Below are the code and all the weights of a small trained network. Each question names an input and a class and asks about switching units off, where a switched-off unit gives its printed mean instead of its output.

import numpy as np


def w(rows, s, z=0):
    codes = np.array(rows[::2]) - 128.0
    scale = np.full(codes.shape[1], s)
    scale[-1] = z or s
    return codes * scale


def norm(h):
    return h / np.sqrt((h * h).mean(-1, keepdims=True) + 1e-5)


def f(y):
    return np.maximum(y, 0)


def log_softmax(a):
    a = a - a.max(-1, keepdims=True)
    return a - np.log(np.exp(a).sum(-1, keepdims=True))


def net(x, mask):
    res = np.array(x, float).reshape(1, 7) / 4 @ E
    u = 0
    for l in range(4):
        y = f(norm(res) @ A[l][:, :-1].T + A[l][:, -1])
        res = res + np.where(mask[u : u + 4], y, B[l][:, -1]) @ B[l][:, :-1]
        u += 4
    return log_softmax(norm(res)[-1] @ U[:, :-1].T + U[:, -1])


A, B = {}, {}
E = w([
[100,100,115,42,123,147],'x0',
[198,244,134,149,138,83],'x1',
[154,127,81,139,174,118],'x2',
[123,142,130,40,77,151],'x3',
[49,150,45,176,128,142],'x4',
[167,151,159,117,196,171],'x5',
[138,143,30,112,122,123],'x6',
],0.011)
A[0] = w([
[143,168,130,146,100,208,248],'L0N0',
[172,107,253,130,93,202,5],'L0N1',
[133,192,120,120,73,10,115],'L0N2',
[182,131,158,96,190,144,127],'L0N3',
],0.011,0.0017)
B[0] = w([
[106,190,198,131,85,191,187],'L0N0',
[61,169,125,96,122,2,253],'L0N1',
[211,143,138,181,35,172,234],'L0N2',
[179,110,136,132,226,142,230],'L0N3',
],0.0086,0.0053)
A[1] = w([
[53,5,119,49,113,147,171],'L1N0',
[188,96,104,165,78,131,121],'L1N1',
[167,237,75,94,200,170,62],'L1N2',
[102,2,64,59,145,174,2],'L1N3',
],0.0089,0.0024)
B[1] = w([
[61,254,124,81,84,30,254],'L1N0',
[131,214,84,150,124,102,172],'L1N1',
[110,53,110,97,114,191,206],'L1N2',
[116,150,139,125,107,30,218],'L1N3',
],0.0094,0.0064)
A[2] = w([
[117,122,21,123,138,133,3],'L2N0',
[78,136,138,249,210,116,148],'L2N1',
[47,88,174,99,54,163,9],'L2N2',
[216,182,163,1,154,133,35],'L2N3',
],0.0095,0.0014)
B[2] = w([
[176,149,169,88,106,87,176],'L2N0',
[163,51,75,93,250,197,230],'L2N1',
[101,233,98,67,136,219,187],'L2N2',
[99,8,144,170,153,96,254],'L2N3',
],0.011,0.0056)
A[3] = w([
[163,80,104,128,189,184,31],'L3N0',
[243,172,254,93,151,57,2],'L3N1',
[86,141,12,128,152,102,157],'L3N2',
[98,170,63,163,205,108,120],'L3N3',
],0.0089,0.0028)
B[3] = w([
[152,126,60,78,154,170,224],'L3N0',
[100,22,114,106,84,112,235],'L3N1',
[128,119,251,108,127,108,255],'L3N2',
[176,108,176,149,175,152,225],'L3N3',
],0.013,0.0046)
U = w([
[129,34,202,117,136,64,159],'0',
[86,137,101,139,168,117,2],'1',
[4,190,156,48,125,87,160],'2',
[183,73,112,112,226,204,174],'3',
[162,218,127,127,45,173,175],'4',
[167,188,128,208,177,126,62],'5',
],0.019,0.01)

Each question gives the input, the list of numbers given to net, and the class t.
The units are the neurons (one row each of A and B). Each row of codes is followed by its name. A weight is (code - 128) times the scale printed after its matrix; where a second scale follows, it is the last column's (A, B and U).
mask holds one flag per neuron, layer by layer. A switched-off neuron (its flag False) gives its mean, the last column of its row in B, instead of its output. The means were averaged over made-up inputs and are rounded, as every weight is.
A unit's drop is (log p(t) with every unit on - log p(t) with that unit switched off) / (log p(t) with every unit on - log p(t) with every unit switched off).
The circuit of an input: a set's keep is (log p(t) with only the set's units on - log p(t) with every unit switched off) / (log p(t) with every unit on - log p(t) with every unit switched off). Starting from the 12 units with the biggest drops (on a tie, the unit counted first), units are removed one at a time, each time the one whose removal leaves the highest keep (on an exact tie, the one counted first), for as long as the keep stays at least 0.8.
circuit, biggest first: the units of the circuit, biggest drop first
k most important neurons: the k neurons with the biggest drops, biggest first
k most important neurons of layer l: the k neurons of layer l with the biggest drops, biggest first
drop of u: that unit's drop, to one decimal
input [-4,-6,5,-2,6,-2,5], class 0: circuit, biggest first	L3N2
input [8,5,-1,7,4,-7,-1], class 4: circuit, biggest first	L0N2; L0N1
input [8,-3,6,6,-2,7,-7], class 2: 4 most important neurons	L1N0; L0N1; L0N2; L3N3
input [1,0,-2,4,3,-8,-2], class 4: circuit, biggest first	L0N2; L0N1; L2N3
input [-7,-1,5,-8,2,-8,4], class 3: 2 most important neurons	L2N1; L1N0
input [-8,2,-5,4,2,8,-4], class 0: 3 most important neurons	L0N1; L0N0; L3N1
input [-8,-5,-1,0,-1,-2,-6], class 2: 2 most important neurons of layer 0	L0N1; L0N3
input [4,7,-1,-6,3,-5,-8], class 5: 2 most important neurons of layer 2	L2N1; L2N0
input [-7,-3,-2,7,7,1,5], class 4: drop of L0N1	0.3
input [3,1,-8,-5,8,4,1], class 3: drop of L2N1	0.1
input [4,5,8,3,6,-3,6], class 4: drop of L0N2	0.1
input [-1,1,-4,3,7,4,3], class 4: 2 most important neurons of layer 0	L0N1; L0N0
